Each row is followed by its grade, which names the range that a hidden value of the row falls in. A new part has a new value, new ranges and new names.
[ 352 -200   45  -89  -30  220 -167  336 -154  -24  -80  537  -21  445
  303 -574  196 -141  199 -120 -134  -47  -44 -183 -334  -72  149   96
   36  337 -173  -63   54 -158 -388 -393 -270 -182   72  -43  190   11
  351   33   -2] -> M
[ 110  134   58  -54 -175  142  -34  -95  -26  157 -156  174 -119   40
  361   88  133  177 -155 -117   69   65  179   86  -47  -85  200  235
 -115  214  307  344 -173 -182  136 -130  -27   33  -61   71 -105 -385
  103 -115  170] -> B
[   7  166   48  222  -23  -13  -27 -194  -88   20  -88 -280 -115 -128
 -223  101 -208   46 -165  268  -41  259   -2  259  -45   84  163  -42
  230   18   84  -18   68   84  248  245  -15  128 -135   13   -5 -236
 -288  -70   29] -> E
[ 117   10   54  174   95  224   92  198 -105   61  132  253 -170  -54
  -66 -265  -23 -148   97   43   24  -95 -167  121 -126 -193  -27  267
  220  -59 -108   17  140  -72   29 -203  -90   -2 -182 -255  -62   17
   30   33 -117] -> B
[ -80   19  155  101   14 -185  -28 -187  270  235  157 -370   21  128
 -132  158 -169  -90 -243   20 -161  140  113   70  216   26 -219 -128
   87 -197   42 -252  186   75   34  185 -147   43  -92   90 -207  -56
  -87  132   79] -> A
[ 501 -186   95   27  100  230   -7  200  190   19  261  132 -187  346
  214 -336  -70 -566  108  111 -124   41  -92  143 -237 -291 -370   90
  369 -202 -291 -439  381 -112 -369 -349 -406 -231  -49   18 -380  198
  245  176   44] -> B
[ 126   24  145  130  114  -28  142  102  383  306  307 -141  174   72
  117   23 -216   70  106 -114   20 -284  233 -172  276 -199 -395  194
 -129 -138  212  -18  -66  -65   -1  112 -250  160 -152  111 -169 -188
   12  -41 -161] -> U
[ -56   -9  130  229  178  -16  113  239  252  186  260   70  186 -116
 -189 -212 -162  -19  120   10   -4 -142  -58   21   76 -185 -220  106
  119 -201 -185 -167  204  -30 -110   86  -24  116 -322  -40   -1  230
  -78  225 -332] -> U
[-180  -11  155 -142    6 -150  161   88   -1  173  -55  194 -348 -183
  -92  208   28    3  201 -244 -106  -28  273   84  344  228   47  246
 -324 -130  450  309 -206 -110   85   60  -82  -29 -159 -140    2 -132
  219 -155  -33] -> U
[-185  229  103  176  109  -30  288 -309  -41  198  -44  -97  -46 -246
 -257  320 -131  317 -235  -28   68  -38  199  154  347   31   68  178
  -77 -217  296  232 -154 -161  379  347   65  306 -263   20 -112 -430
 -261 -190  -82] -> E
[  37   40   66 -241 -123 -182   35  -44  262  342  221 -230  232  140
  184  148  -97  158 -153 -292 -128 -237  334 -331  127  -46 -213  -35
 -206  -22  176   17 -258   81 -160  106   32   -4  119   71  114   42
   67    0  -27] -> A
[ 105   81   41  173  -97   50  -56 -118 -104  112  -69 -189   24  228
  -76  -82  -99   90 -258   85 -134  182  -49  108 -118    5  149 -153
  240  105   -5  -76   92  -28   76  108  -85   58  -57   85   19 -243
 -145  -86  156] -> M
[ 319  -70  114   83 -164   77 -191  243   15   16   94  -51 -100  279
   11 -223 -141 -280   37  236 -125  367 -164  268 -447    1   30 -121
  484  109 -188 -283  314   90 -200  -87 -138 -199  -55   30  -23  129
  -49  189   13] -> X
[ 207   48  -20  -19  224  223  304  143  -62   40   78  370  150 -184
  -68 -215  -54   96   65  -65  101 -299   37   -4  -95 -298    2  208
  108 -171 -203   27 -133 -316 -229   44  170  114 -212   35  135  157
  -56  -26 -385] -> X
[-127  255   14    2   54  139   42 -132 -146  -11  -71  232  -92 -158
 -163  -63  157   50 -166  -43  109  -72  -78   50   69 -101  337   42
  181  107 -178   91  -34 -223  -77  -36  235   73  -70  -30   72   74
 -115   23 -131] -> B
[ 317  -56  177  -24 -307  235 -145  433 -312   42   27  498 -178  451
  173 -320  121  -25  159  -12   16  222 -154  100 -562  112  311  171
  332  404  -28  117   93  -24 -122 -333 -106 -230   25 -196  154 -142
   62   80  -69] -> X
[ -94  113  224  -21   16  -10  144  -92  113  184   57  234 -130   82
   15  170   97   77  -56 -183   66  -33  209   38  299   55   14  208
  -93  -83  177  113  -18 -232   22   10  -99   68 -142   49 -227 -236
   36   23  -85] -> E
[-362  124  144  259   44  -66  214  -98 -222  222  -65  108  -80 -251
 -377  141  -59  359 -152  -58    7   34   34  169  195  164  184  253
  -86 -130  252  314  -43   -7  485  236   94  252 -331 -280   82 -365
 -218  -67 -124] -> K
[ 247 -145   58   55  -30  -48 -109  239   71   91   95 -113  -20  118
   80 -217 -219 -137  218   91 -203   34   77  -61 -183   35 -152   50
    8   73   93 -112   36  209  -69  -11 -284  -71  -15  -94  139  -14
  103   -9  -23] -> E
[ -11   65  174  164  -71 -147   92 -155   52  205  147 -340  111  226
 -338  133 -262   75 -318  110 -170  260   10  192  -29  136  -57 -247
  351 -225  -94 -299  228   73   37  346  -16   62 -144  101  -61  -66
 -330  105  -32] -> U
[  99  402   46  -10 -208  -49 -364 -522  259   65   -2 -687   58  297
  134  296  -56  -21 -500  161   51  236  126  -60  144  -47  189 -421
  319  408   26 -205  -25    8  -71  184    1   62  297  478 -184 -262
 -313  -22  263] -> F
[ 375   -8   32 -174   79  254   70  109  339  108   96  375  -98 -128
  639  -71   99 -179  159 -119  158 -236  275    0  -20 -437 -268  493
 -206  -57  129  148 -113 -273 -199 -361 -168  -42 -116  107 -333   -3
  372   57  -51] -> A
[   4  137  184   66   37    1   44 -146  260  212  166  -56  -26  127
   88  157  -18    6 -120  -83   78  -68  185  -33  298  -88 -149  138
  -13  -47  146  -15   24 -132   43   23 -172  106  -73  119 -306 -256
  -31   37  -27] -> K
[ 162   27  134  185   44   63 -253   89  415   43   27  -50   12   95
  193 -158  -33 -257   51  186   38  237  -20  201   14 -216  -70  -37
  207  129  -99 -243  311 -151 -210  -62 -218    1 -193  338 -288   31
   41  244    5] -> X
[ 116    3  115  215  -29   66 -239  156   37  -49  -41   37 -233   21
   28 -207  -60 -238  185  259  -32  271  -95  206 -149   42  104   94
  197  216   11  -76  245   87   33 -116 -258  -47 -120  -56  -65  -91
   16  103   11] -> E
[  30   95  137  268 -116   24 -231  -25 -181  -62  -42 -128 -206  183
 -261 -124 -101 -139  -80  329  -74  417 -209  248 -229  207  274 -127
  458  232 -124 -188  316  172  117   39 -139  -29  -35  -98   23 -155
 -255  102   34] -> E
[  50  105   88   45  -90  263 -204   60 -239  -47 -177  559  -56  194
  169 -321  317   84  -79  -16  145  104 -125    4 -259  -55  463  172
  161  464 -171  146   69 -195  -76 -309   29   -9  -20  -60  103 -170
   24  142  -63] -> F
[ 208   49 -159 -138  251   41  407 -164    1   63  175 -160  199 -407
 -235    0 -312  -13 -212   47 -109 -294  120   30 -131 -313 -248  -12
  170 -552 -312 -224 -143  -39 -216  271  316   89 -124  -17  160  457
 -175  -20 -283] -> A
[ 498  -24   -8  171  113  232  111   52  531  208  276 -178  203  -28
  433 -161 -256 -214  -91  150   10  -87   61  198 -178 -637 -560  164
  206 -339 -154 -281  244 -148 -173 -105 -208   50 -293  288 -472  127
   81  154   29] -> M
[  72   89   76 -131   87   28  167 -103  127  108   81  149   27  -36
   58   55   11   23  -78 -123   23 -159  216  -55  126 -109  -62  119
  -44 -141  -29  -23  -94 -189 -180   35   28   48  -67   98  -69   43
   28   33 -159] -> K
[ 207  -53   50 -109   59   50  -66  126  370   80  -41  130  -17 -102
  305  -67   16 -205   94  -23  -16   82  166  180   12 -252 -109   81
  -47  -52   27  -60   43 -268 -319  -72  -62  -68 -205  315 -183  182
  244  136  -18] -> X
[ 210   78  -96  221  173  199   50   31 -107  -64  -82   13  -50 -390
  -21 -194 -201   10  109  264   60  -65  -14  137 -173 -221   56  259
   80   24   26  109  -77    3  171   56  -20  175 -202  -96  110 -119
 -114 -132 -145] -> K
[ 386   -5  156  -14 -306  211 -129   87 -197   61 -164  364   -9  505
  383 -152  107  189  -98   24   22  318   81  116 -483   89  316  119
  165  383   90  123   22 -134  -33 -161 -168  -75    0  128   11 -456
   13    3   85] -> U
[ -73   12   54  202  165  -48  111   23 -132   38   80  -52   38  -96
 -457 -166 -202    4  -16  123 -127  -13  -93   41  -12   58   27  -45
  212 -152 -192 -182  121   84   22  219   17  109 -164 -170  208   98
 -219   42 -237] -> E
[ 213  265   51   52 -124  291  293 -122 -506    7  -51  273 -115   11
 -156   73  -51  323 -225   89  165   57  -22  224 -356   40  390  210
  372   35   -1  253 -158 -156  215   97  215  110  -83 -133  106 -363
 -376 -199 -175] -> U
[ 161   86  -38   24  161  127   88   16  -46  -60   -7  151   90 -174
  -73 -215  -82   11   45   98   29 -141   28  -28 -116 -160   89   69
  127    1 -216  -75  -55 -107 -185   67   84   94  -95   37  180  140
  -95    2 -268] -> E
[ 207  173  -79 -200   -2  276   58   25 -516 -218 -122  473 -168  -87
  -96 -248  133   23   38   34   94 -134  -65  -75 -365   12  497  124
  253  277 -256  133 -233 -114 -211 -144  251  -62  154 -211  412  111
  -94 -112 -268] -> K
[ 167  217   92 -152 -162  110 -149 -113  -13  -89 -136  156 -210  111
  173   52  138  -84  -57   72   88  215   96  126 -107   59  352  -25
  197  307  -15   26  -25 -173 -211  -84   17  -91   83  214  -57  -69
  -24   20   11] -> U
[-129 -131   44  -75  272 -122   71  263  242  133   -3  177  -51 -300
  -91 -120  -14 -130  329 -222 -121 -229  178  -64  390  -92 -131  138
 -334 -149  163   74 -138 -208 -224   62  -55   26 -236   27  111  231
  304  -20 -194] -> X
[ -91   23   38  113   -3   90   89  196 -462   15  -58  238 -387  -89
 -354 -192    7  -39  155  -32 -120  -22 -175  103  -55  174  292  173
  120   75  104  229  -40   26  185  -89  -31  -40  -92 -460  247 -103
   19 -207  -35] -> M
[-355   27  242  233   97 -372   68 -216  358  319  109 -466   50   29
 -407  293 -235   37 -219  -24 -220  197  165  150  538  185 -219 -206
  -35 -346  182 -230  219   22  150  455 -157  170 -283  170 -220 -132
 -162  100   29] -> U
[  17  218   77   32  -46  142  -27  -64 -334 -125 -143  260 -173   49
 -231  -91   92   58  -62  108   82  145  -95  113 -137  144  500  -18
  321  268 -146   51   -4 -141  -52   29  121   20    3  -27  175 -107
 -222  -36 -157] -> U
[-181  115  178  258   83  -52  335  -48 -114  249  278  -51  106   -2
 -526   63 -225  217 -211  -11  -27  -75  -66   82   79   61  -80   58
  271 -347 -114  -92  136   44  207  288   95  190 -255 -228   28  -69
 -380   70 -291] -> E
[  33 -331  205  314  -27  -88 -215  305  218  280   -6   14  -63  358
  158 -317  -63 -148  144  -30 -312  252  -11  111   24   40 -238  101
 -141   25  235  -97  363   75  118 -151 -576  -49 -280  -63 -178 -279
  338  113  261] -> M
[-486   70  187  175  203 -336  101 -256  183  244   22 -278  -57 -145
 -479  263 -110   75 -149 -115 -160    9  180   13  679  210  -78  -70
 -202 -268  229  -48   43  -24  212  386  -89  219 -224    0  -83 -167
 -103   -7  -37] -> K
[  16  160  126  117  -61   -5  -44 -136   12   88    8 -170   41  177
 -220   64  -86   40 -271  109  -13  258  -46  197  -22   32  178 -222
  377   47 -112 -174  143 -117  -56  216   70   54  -89  216  -48  -89
 -287   72  -32] -> X
[  18  170 -104  165  147  200  230   77 -357   28  100  143  155 -364
 -335 -247 -158  249  -56   80  101 -314 -160  -65 -252 -204  169  202
  232  -21 -231  136 -161   47  127  105  332  209 -140 -347  421   99
 -326  -67 -397] -> A

Next part:
[ 496  -30 -228  -19   57  -47  366  142 -197  343  648  234 -125  259
  331  -16 -213 -237 -158   13  180 -146  482 -473 -105 -331  232    2
  120   80  116  651  -64  -47  -50 -133   23  -39  431  714 -673 -450
 -254  -65  219] -> zod
[ -23 -169  143 -439  149 -436  427  270 -330  282  249   -9 -389  235
   57  116  -74 -624  114 -118  203 -140  449 -339 -317 -168 -203 -417
   -6    9    3   23  -10 -135  149 -208  146 -125  355  -51 -272 -150
 -249   67  -31] -> farug
[ 138  155 -120 -205  151  280  415  207 -111  164   86  225   57 -208
  280 -336  209   59  343   42 -355 -390  314 -156 -387  -68   73 -298
 -269  -27 -202  581  -17    6 -142  -37  567 -116  437  327 -455  168
  295 -295    1] -> zod
[  44  261  391  -89  -51  270   69  143  141  224 -438 -241   75   45
  -81  -72 -268  284 -289 -151 -470   85   -8   99   40  -61  350  296
  219   53 -363  153  241  276 -223  277 -174  202 -238  159  108  112
   37   -6   17] -> mena
[ -54   14  389 -370 -111 -200   45  226 -106  305  463 -226  -78  166
   42   52 -443 -392  -28   26  158   67  -23 -344  -88 -149  383  -14
   59  134   35  151   63  -11  -49  210 -324  220  216  237  -98 -299
  117  223  203] -> Tesa
[ 106   61  226 -243  113 -277  185  339  185  -78 -511  -48 -133 -303
  -66  -37  432  224 -248 -264 -294  164  109  238  -44 -293   77 -293
  157  149 -289 -164  151   86 -146  -96  136  -17 -232 -206  255  379
 -110   16 -104] -> lidif
[ -27  286  310 -235   60  486  176 -173  129  306  101 -488  153  145
 -134 -179 -646  -77   16  159  -15  270 -287 -394  105   14   59   79
  114   81 -162  332  101  397  182  287 -182  150   59  481 -192  214
 -124   55  -27] -> mena
[  52   79  109 -340 -248 -197   10  380  -78  348  489 -120  -44  122
   11  -86 -421 -345  -13  -58   53  -44   63 -442 -155 -179  363 -174
  -79  166   17  292   50 -108  -73  213 -226  304  258  262 -207 -211
  118  312  120] -> sigu
[ 116  122 -118  117  312   97  233  143  254 -271 -110  217  -12 -285
  421   56  617  589 -129  101 -330  133  313  121  -46 -154  -58    0
  -64  -34   67  276  -64    3  -82 -124  426 -291  -74  197   -9   61
 -132  -50  -35] -> Tesa
[ 246  231 -111  266  -37  246  308  -21   88   41   20 -154  287   52
 -259 -183 -176  155 -175  257 -113  211 -438   98   56  -14  -87  -83
   25   -1   -4  357 -277  238   64   91   50    2 -191  283   48  402
 -479  -85 -159] -> farug
[-304  177  702  -84  237  -79  167   64   90   10 -378 -182  -90  135
 -174  418   91 -201 -275 -252 -158  234 -151  220 -165  168  110  314
  116  -27  -48 -259  120  100 -107  245 -194   -5 -401 -308  516  -48
  -27  146  119] -> Tesa
[   4  142  551  -96  269  389  382 -264  130  278  -10 -616 -163  224
   69   37 -532 -131   35  -67  130   52 -278 -299 -223  157  -48  308
   -4   68 -170 -206  216  333  191  379   -7  -26  -45  665  120  -21
  -79 -150 -215] -> mena
[ 209  181 -166   77  198  314  310  206  213  -13  -39   89  -40 -147
  468 -162  286  570   40  179 -448 -109  349  -52 -183 -102  -54  -15
  -95  -15  -94  321  -56   75  -30  -28  541 -236   74  472 -210   44
 -111  -95 -219] -> Tesa
[ 348  151 -339   64   71  196  304   89  191   14  109  -61   57 -158
  126 -278   45  332  -32  106 -101   76   28 -215  -38 -194 -162 -283
 -128   86  -37  367  -84  104  109  -34  335  -79   73  524 -223  324
 -323  -60 -254] -> zod
[-132  283  206   92 -169  332  120  -78  -29  114 -243 -364  337   66
 -408 -158 -447   39  -41   -7 -243   66 -524  120  -79  233   27  101
 -232  -88 -139  268   -9  190  -70  419 -114  241 -228   62  278  414
    3  -86  -90] -> bebu
[ -25  -46  359  135  110 -286  110   -4   48  -48  -19 -234 -132  212
  -72  440 -160   28 -483  -72  173  393 -101   91  141  -83   32  328
  170  -20  182 -165   21   10   -8  133 -382   19 -337   42  398 -210
 -402  128   58] -> lidif
[  12  -82  529 -330  291   75  513   14 -206  334  180 -257 -308  172
  331   -7 -239 -307  275   52   57 -294  179 -209 -408  -17   77   44
   28   11 -201  -71  107  142   33   70  240 -179  357  479 -185 -254
  133 -313  -49] -> mena
[ 218  -14  -42 -125  154  199  366  111 -136  168  250   80  -29  -55
  435 -216  -54  262  169  288 -194 -207  380 -159  -99 -231  112  -62
    3  -47 -113  524  -44   78  -80 -103  333 -151  435  553 -493  -98
   44 -324   19] -> Tesa
[-389  153  592  -29  186    3  177   67  105 -213 -562 -235   80 -249
 -182  144  291  179   23 -100 -333   87 -426  500 -250  245   -2   74
 -240 -105 -142 -306   54   54 -179  307  122  -25 -374 -378  734  374
  265 -141  -94] -> lidif
[  71  -47  380 -136 -269 -404   22  194 -279  184  286  -60  145   71
 -286   66 -323 -425 -272 -121  180   68 -326  108   -7 -185  609   28
   73   92   33  240   -2  -58 -341  214 -543  355   20  -18  167 -145
  179  -20  417] -> farug
[-513  130  687  -58  198   73   43  -84  160 -269 -586 -397   94 -211
 -152  230  119  314  -65  -25 -274  306 -428  451  -24  239  -27  247
 -164 -140  -87 -303  135  133 -106  355  -74   -5 -437 -351  774  318
  206  -68  -48] -> mena
[  62 -212  258  160  177 -545  261  232 -163 -178  -64  221 -236  -24
  208  427  454   56 -324 -209    8  -61  226  404 -217 -132  168  185
  -41  -89  153 -147  -22 -257 -318  -53   23 -157 -148 -118  390 -343
  -30 -180  162] -> zod
[  79 -207  377  161  -72 -606  166   78 -257  -27  161 -104 -110  234
 -143  402  -92 -335 -447 -180  327  129 -206  285  -89 -101  241  214
   63   -8  223 -162  -78 -130 -199  107 -395   67 -247  -35  474 -331
 -244  -42  210] -> bebu
[  87   63  345 -166 -362 -304   26  339 -305  326  347   37  185  140
 -269  -26 -354 -532 -193 -129    9 -111 -259   49 -163 -125  734   18
   44  112  -28  373  -36  -74 -408  267 -467  406   92   -4   35 -214
  294   52  441] -> farug
[-394  309  634 -132  381  418  258 -232  249  -99 -400 -414   99 -126
 -109   96   71   28  117  -21 -183  249 -459  108 -191  328 -135  160
 -155  -49 -130 -149  114  306   94  345  139 -110 -273  -23  447  380
  142  -65  -90] -> mena
[ -43   -1  213  317  418   -9  388 -249  -23 -366 -469   64    8 -137
   40  323  536  248 -245 -224  -81  112  -36  486 -150  115 -215  257
 -175 -204   78    5   13   33 -144    1  248 -302 -340  -71  456  160
 -140 -404   43] -> bebu
[  82 -168  313  262    4 -337  287  104 -350   66  362   96  -37  266
   94  345 -119 -208 -219   86  156 -135  -92  270 -203   -6  327  355
  -27 -134  240  111 -200 -175 -287  129 -204  -20   11  158  222 -514
  -24 -237  265] -> zod
[-142  -22  565 -373 -116 -155   76  175 -148  365  204 -421 -162  202
  -21   57 -616 -341   14 -109   96  -58  -81 -261 -177  -42  332  103
  -20   84 -119  -93  214   10  -79  354 -330  276  144  226   92 -246
  231   82   59] -> Tesa
[-210 -171  202  -73  363 -163  315 -213 -194 -221  511  -28    8 -104
  212  241  115 -152  195  324  417  188 -125  -72  -48  -12 -163  -82
 -265 -152  390  232 -196 -104  105  -40   82 -246  293  151   21 -103
   22 -221  198] -> sigu
[-106 -154  286 -107  233  -72  462  -10 -367  101  566  -16  -45  126
  264   84 -125 -283  338  465  193 -166  -22  -50 -259   18  -14  -56
 -138 -162  185  251 -285  -50   28  -26  195 -231  443  266 -171 -257
   51 -315  113] -> lidif
[-102 -209  -46  115  133 -144  115 -319 -192 -346  336 -109  143 -205
  158  133  -12  221   -8  170  377  237 -138   24  143  -80 -134   27
 -401 -183  378  378  -66 -126   -4   50  -46  -79  144  270  125   16
   12 -303  168] -> bebu
[  75 -162  226  229  603 -101  470 -370   17 -325 -305  -40 -210 -121
  180  420  405  260 -290 -221  240  242   99  234    9  -66 -314  260
  -38 -145  122 -128  130   48    8 -104  154 -365 -191  198  310   37
 -283 -469    7] -> zod
[  77  358  334  -58 -256  213   31  404   26  382   42    6  198  182
  -55 -101 -294  -58 -185   -9 -508 -130  -79   25 -193    9  667  267
  146   92 -211  400    0  118 -360  360 -198  300  -75  167  -41 -181
  221  179  215] -> Tesa
[-160  115  665  -84  238 -113  245   32  -72  173 -235  -81 -136  311
 -166  459  -81 -387 -354 -303  -44  159   29   99 -128   78  196  392
  252  -33  -46  -83  141   96 -142  168 -308   22 -256 -181  260 -238
 -103   72  258] -> lidif
[ -49  170   53  221   53  -27  -78  -98  151 -294 -214   56  216 -181
  -96  266  234  264 -477 -357  -62  356 -116  172  115   -1  173  303
 -202  -45  192  326  151  -59 -249  238 -246  132 -376  -33  377   75
   39   64  284] -> bebu
[ -70  315  166 -320 -211   28   72  452 -118  377   16  139   96   94
 -162 -115 -119 -437    2 -322 -390 -249  144 -191 -385   42  419 -124
 -143   78 -187  452  101  -73 -280  250  -39  298  113 -125 -163  -18
  335  253  224] -> farug
[ 183   52  360   26  199  278  525 -195 -115  354  188 -372 -135  236
   72  -28 -497 -301  122 -131  201 -272 -230 -259 -423  144   40  224
 -173   24 -132  -22  118  160   32  339  101   -8  163  749  -23 -113
   60 -388 -137] -> zod
[-349  337  711   63  248  238  301  156   97   56 -436  -80    6  176
  -38  296  218 -104  -41  -60 -523  -69 -195  389 -464  414  121  404
  -18 -121 -131 -195  -46  137 -174  337  159 -137 -397 -269  516  -58
  118   49    3] -> mena
[ 221  124   57  118   86  127  281   14  193  -46   34 -234  143  -60
  -39 -133  -37  324 -164  389  -76  336 -337  120  158 -169  -51 -101
  195   62  -22  148 -237  285  106  -16   73 -105 -163  318   81  316
 -479  -68 -177] -> Tesa
[ 362   15    7  -77  121  192  426  191 -254  390  606  273  -63  272
  546  -97 -170  -80   62  361 -143 -299  548 -282 -170 -250  370  141
  242  -14  -10  727 -169   83 -134 -147  202 -175  539  704 -764 -555
  -63 -204  260] -> mena
[-227  224  411   38   94  151  283 -110   50  -13 -366 -397  106    6
 -368   40  -92 -175   15 -198  -87   69 -566  184 -322  328 -169   20
 -299  -51 -104 -186   30  145   27  373   72   41 -338  -90  555  428
   -9  -89 -193] -> bebu
[  50  -87  -84  175  172   14  260 -250 -232  -91  797   99  155   54
  262  165 -126 -141   51  301  437   87  -99 -227  -28  -17   45  131
 -305 -139  491  626 -237 -131    8   65  -37 -114  346  530 -214 -325
   -6 -214  325] -> farug
[  12 -234   41  140   41 -233  157    4 -276  -80  397   34    2   44
  265  203 -160  227  -99  282  157   37  126   72   98 -163  105  191
 -128 -190  281  342 -130 -181 -145   14 -126  -45  205  272  -12 -336
  -41 -246  184] -> sigu
[-172   46  488   22  476  -18  269  -74  152 -335 -594    4  -65 -242
  129  323  611  373 -244 -113 -263  274   59  486   -7  -12  -37  228
  107 -106  -75 -141  108  143 -154  -41  162 -291 -352 -228  452  153
  -35 -221   88] -> mena
[ -21  117  572 -193 -255   42   40  248 -158  374  253 -222  134  173
  -20  -82 -531 -209  -40  114 -175 -126 -259   25 -148  -28  710  261
  110   75 -163  228   29  116 -320  394 -355  313   92  261   47 -278
  363  -13  268] -> mena
